Below is a small trained network, with its code and all its weights. Each question gives an input and a class and asks what happens when units are switched off, that is, made to give their printed mean instead of their output.

import numpy as np


def w(rows, s, z=0):
    codes = np.array(rows[::2]) - 128.0
    scale = np.full(codes.shape[1], s)
    scale[-1] = z or s
    return codes * scale


def norm(h):
    return h / np.sqrt((h * h).mean(-1, keepdims=True) + 1e-5)


def f(y):
    return y / 2 * (1 + np.tanh(0.7978845608 * (y + 0.044715 * y**3)))


def log_softmax(a):
    a = a - a.max(-1, keepdims=True)
    return a - np.log(np.exp(a).sum(-1, keepdims=True))


def net(x, mask):
    res = np.array(x, float).reshape(1, 5) / 4 @ E
    u = 0
    for l in range(2):
        y = f(norm(res) @ A[l][:, :-1].T + A[l][:, -1])
        res = res + np.where(mask[u : u + 4], y, B[l][:, -1]) @ B[l][:, :-1]
        u += 4
    return log_softmax(norm(res)[-1] @ U[:, :-1].T + U[:, -1])


A, B = {}, {}
E = w([
[132,131,157,152,88,108],'x0',
[151,106,66,151,82,135],'x1',
[164,254,118,69,92,48],'x2',
[133,129,125,130,131,128],'x3',
[147,175,133,102,108,224],'x4',
],0.003)
A[0] = w([
[97,169,254,123,229,124,28],'L0N0',
[98,65,105,253,226,174,68],'L0N1',
[82,199,217,139,88,226,2],'L0N2',
[83,43,56,110,192,193,6],'L0N3',
],0.0042,0.00095)
B[0] = w([
[109,54,193,85,10,124,189],'L0N0',
[98,224,143,120,82,94,252],'L0N1',
[66,71,3,91,191,146,164],'L0N2',
[191,123,160,163,105,97,202],'L0N3',
],0.0055,0.0022)
A[1] = w([
[99,111,221,177,71,39,251],'L1N0',
[225,109,28,193,47,122,99],'L1N1',
[124,24,194,238,135,207,157],'L1N2',
[100,141,65,112,67,254,221],'L1N3',
],0.0049,0.0023)
B[1] = w([
[137,104,54,109,196,198,255],'L1N0',
[74,68,227,28,151,168,178],'L1N1',
[192,255,111,65,76,40,175],'L1N2',
[112,69,109,154,196,58,193],'L1N3',
],0.0047,0.0055)
U = w([
[179,243,127,154,71,77,172],'0',
[118,133,106,101,160,134,160],'1',
[94,103,74,159,181,122,139],'2',
[155,123,117,95,145,146,133],'3',
[101,87,184,89,93,139,137],'4',
[111,126,178,186,94,184,35],'5',
[109,141,191,255,27,204,1],'6',
],0.0093,0.0058)

Each question gives the input, the list of numbers given to net, and the class t.
The units are the neurons (one row each of A and B). Each row of codes is followed by its name. A weight is (code - 128) times the scale printed after its matrix; where a second scale follows, it is the last column's (A, B and U).
mask holds one flag per neuron, layer by layer. A switched-off neuron (its flag False) gives its mean, the last column of its row in B, instead of its output. The means were averaged over made-up inputs and are rounded, as every weight is.
A unit's drop is (log p(t) with every unit on - log p(t) with that unit switched off) / (log p(t) with every unit on - log p(t) with every unit switched off).
The circuit of an input: a set's keep is (log p(t) with only the set's units on - log p(t) with every unit switched off) / (log p(t) with every unit on - log p(t) with every unit switched off). Starting from all 8 units, units are removed one at a time, each time the one whose removal leaves the highest keep (on an exact tie, the one counted first), for as long as the keep stays at least 0.8.
units of the circuit, in order: the units of the circuit, biggest drop first
k most important neurons of layer l: the k neurons of layer l with the biggest drops, biggest first
drop when u is switched off: that unit's drop, to one decimal
input [2,-4,-5,3,8], class 2: units of the circuit, in order	L0N2; L1N3
input [1,-1,4,-4,6], class 2: 3 most important neurons of layer 1	L1N3; L1N2; L1N1
input [-3,4,4,-3,7], class 2: most important neuron of layer 0	L0N1
input [-4,8,-8,8,1], class 0: 2 most important neurons of layer 1	L1N2; L1N0
input [-3,-8,4,-6,-2], class 4: 2 most important neurons of layer 1	L1N2; L1N3
input [-3,-6,5,2,8], class 2: units of the circuit, in order	L0N2; L1N3; L1N2
input [-1,8,-3,1,2], class 4: 2 most important neurons of layer 1	L1N1; L1N0
input [7,1,3,-3,1], class 3: units of the circuit, in order	L0N1; L1N2
input [-3,-6,5,-5,0], class 4: 2 most important neurons of layer 0	L0N0; L0N1
input [-6,7,1,-6,3], class 4: 2 most important neurons of layer 1	L1N1; L1N0
input [1,-6,-7,5,-2], class 0: 3 most important neurons of layer 1	L1N2; L1N1; L1N3
input [-6,-1,-7,-2,6], class 0: units of the circuit, in order	L1N2; L0N3
input [8,7,5,8,-2], class 1: units of the circuit, in order	L1N1; L1N2
input [0,5,2,2,1], class 4: units of the circuit, in order	L1N1
input [0,7,2,-4,8], class 2: units of the circuit, in order	L1N3; L1N2
input [7,-1,4,0,-1], class 3: units of the circuit, in order	L1N0; L0N1
input [-1,5,5,-4,7], class 2: 3 most important neurons of layer 0	L0N1; L0N3; L0N2
input [-2,2,-8,-7,5], class 0: 2 most important neurons of layer 1	L1N2; L1N0
input [-2,-5,-7,1,0], class 0: 2 most important neurons of layer 1	L1N2; L1N1
input [8,-3,-8,-4,-4], class 0: units of the circuit, in order	L1N2
input [2,-4,-4,-3,8], class 2: 2 most important neurons of layer 1	L1N3; L1N1
input [-1,8,-1,0,-7], class 4: 2 most important neurons of layer 1	L1N1; L1N3
input [0,7,6,0,8], class 2: 2 most important neurons of layer 0	L0N1; L0N3
input [6,0,-6,2,-6], class 0: 3 most important neurons of layer 1	L1N2; L1N3; L1N1
input [0,-7,-1,1,7], class 2: drop when L0N2 is switched off	1.8
input [-7,1,-8,-8,1], class 0: drop when L1N2 is switched off	0.7
input [-3,7,1,-2,8], class 2: units of the circuit, in order	L1N3
input [1,-3,2,-6,8], class 2: drop when L1N1 is switched off	0.1
input [-5,4,-7,3,1], class 0: drop when L1N2 is switched off	1.0
